Below is a small trained network, with its code and all its weights. Each question gives an input and a class and asks what happens when units are switched off, that is, made to give their printed mean instead of their output.

import numpy as np


def w(rows, s, z=0):
    codes = np.array(rows[::2]) - 128.0
    scale = np.full(codes.shape[1], s)
    scale[-1] = z or s
    return codes * scale


def norm(h):
    return h / np.sqrt((h * h).mean(-1, keepdims=True) + 1e-5)


def f(y):
    return y / 2 * (1 + np.tanh(0.7978845608 * (y + 0.044715 * y**3)))


def log_softmax(a):
    a = a - a.max(-1, keepdims=True)
    return a - np.log(np.exp(a).sum(-1, keepdims=True))


def net(x, mask):
    res = np.array(x, float).reshape(1, 6) / 4 @ E
    u = 0
    for l in range(2):
        y = f(norm(res) @ A[l][:, :-1].T + A[l][:, -1])
        res = res + np.where(mask[u : u + 3], y, B[l][:, -1]) @ B[l][:, :-1]
        u += 3
    return log_softmax(norm(res)[-1] @ U[:, :-1].T + U[:, -1])


A, B = {}, {}
E = w([
[52,6,93,70,189,86,87],'x0',
[108,116,31,229,174,75,41],'x1',
[148,145,235,51,163,77,29],'x2',
[37,204,197,204,249,209,162],'x3',
[165,107,159,149,148,148,133],'x4',
[155,118,142,141,148,135,133],'x5',
],0.012)
A[0] = w([
[211,250,154,173,88,133,104,40],'L0N0',
[140,149,66,217,150,97,41,72],'L0N1',
[148,187,177,99,142,118,27,9],'L0N2',
],0.021,0.012)
B[0] = w([
[114,49,102,113,170,163,111,248],'L0N0',
[133,140,147,86,120,178,151,250],'L0N1',
[143,160,107,151,105,4,206,186],'L0N2',
],0.025,0.011)
A[1] = w([
[124,236,106,69,6,136,134,145],'L1N0',
[146,134,17,254,52,187,185,79],'L1N1',
[250,119,83,155,14,119,24,3],'L1N2',
],0.023,0.0054)
B[1] = w([
[207,170,44,118,167,176,117,230],'L1N0',
[157,141,180,93,135,1,104,255],'L1N1',
[9,155,234,220,218,162,218,213],'L1N2',
],0.015,0.0099)
U = w([
[160,131,138,111,146,34,150,102],'0',
[70,31,118,89,153,114,98,126],'1',
[129,125,137,104,138,132,129,254],'2',
[76,185,174,178,171,153,150,84],'3',
[161,148,162,56,79,185,160,144],'4',
[129,120,126,109,140,124,133,207],'5',
[127,135,130,175,48,151,84,27],'6',
[115,137,131,223,5,126,42,32],'7',
],0.015,0.0091)

Each question gives the input, the list of numbers given to net, and the class t.
The units are the neurons (one row each of A and B). Each row of codes is followed by its name. A weight is (code - 128) times the scale printed after its matrix; where a second scale follows, it is the last column's (A, B and U).
mask holds one flag per neuron, layer by layer. A switched-off neuron (its flag False) gives its mean, the last column of its row in B, instead of its output. The means were averaged over made-up inputs and are rounded, as every weight is.
A unit's drop is (log p(t) with every unit on - log p(t) with that unit switched off) / (log p(t) with every unit on - log p(t) with every unit switched off).
The circuit of an input: a set's keep is (log p(t) with only the set's units on - log p(t) with every unit switched off) / (log p(t) with every unit on - log p(t) with every unit switched off). Starting from all 6 units, units are removed one at a time, each time the one whose removal leaves the highest keep (on an exact tie, the one counted first), for as long as the keep stays at least 0.8.
circuit, biggest first: the units of the circuit, biggest drop first
unit that matters most: the unit with the biggest drop
k most important neurons: the k neurons with the biggest drops, biggest first
k most important neurons of layer l: the k neurons of layer l with the biggest drops, biggest first
drop when u is switched off: that unit's drop, to one decimal
input [-1,-3,-1,-8,-2,2], class 3: circuit, biggest first -> L1N2
input [5,-2,-1,-8,0,1], class 3: 3 most important neurons -> L1N2, L0N0, L0N1
input [4,3,-2,-8,1,-6], class 3: circuit, biggest first -> L1N2, L0N0
input [-7,-5,2,0,-2,1], class 1: 2 most important neurons of layer 0 -> L0N0, L0N1
input [5,2,-7,-8,-5,2], class 3: circuit, biggest first -> L1N2, L0N0
input [5,-2,1,-6,-4,-3], class 3: circuit, biggest first -> L1N2, L0N0, L0N1, L0N2
input [8,4,-8,-5,-6,-2], class 0: circuit, biggest first -> L0N0, L1N1
input [-4,8,-4,-6,6,2], class 4: 3 most important neurons -> L0N1, L0N2, L1N0
input [5,7,7,4,5,-3], class 0: 3 most important neurons -> L0N2, L0N0, L1N2
input [6,6,8,4,5,-2], class 0: 2 most important neurons -> L0N2, L0N0
input [-5,-5,-1,-8,7,6], class 3: 2 most important neurons -> L1N2, L0N1
input [-1,3,-6,0,6,5], class 0: 2 most important neurons -> L1N1, L0N0
input [0,-2,2,-6,-4,3], class 3: circuit, biggest first -> L1N2, L0N0
input [-3,-8,-8,-2,-3,3], class 0: circuit, biggest first -> L1N1
input [-1,6,5,-1,6,-1], class 4: 2 most important neurons -> L0N1, L1N1
input [-3,-8,8,7,-3,-5], class 0: 2 most important neurons -> L0N2, L0N1
input [-4,7,-3,2,4,-5], class 4: 2 most important neurons -> L0N1, L1N2
input [-3,0,5,4,0,-3], class 0: 2 most important neurons -> L0N2, L1N2
input [3,4,0,-3,-4,2], class 4: 2 most important neurons -> L0N1, L0N0
input [-5,1,-8,4,6,-2], class 0: unit that matters most -> L1N1
input [-1,-8,-1,-8,4,4], class 3: 4 most important neurons -> L1N2, L0N1, L0N0, L0N2
input [2,7,-6,-4,2,4], class 4: 2 most important neurons -> L0N1, L0N2
input [3,1,-6,-4,5,-3], class 0: 2 most important neurons -> L1N1, L0N0
input [-7,3,-6,-8,-3,5], class 3: 2 most important neurons -> L1N2, L0N2
input [-7,-4,6,-5,5,-5], class 1: 2 most important neurons of layer 1 -> L1N1, L1N0
input [-2,4,-6,3,-1,0], class 0: drop when L0N2 is switched off -> -0.1
input [-8,-6,-5,4,2,3], class 1: drop when L0N2 is switched off -> 0.2
input [-6,-5,4,2,6,-6], class 1: circuit, biggest first -> L0N0
input [3,2,5,3,-4,2], class 0: drop when L1N2 is switched off -> 0.1
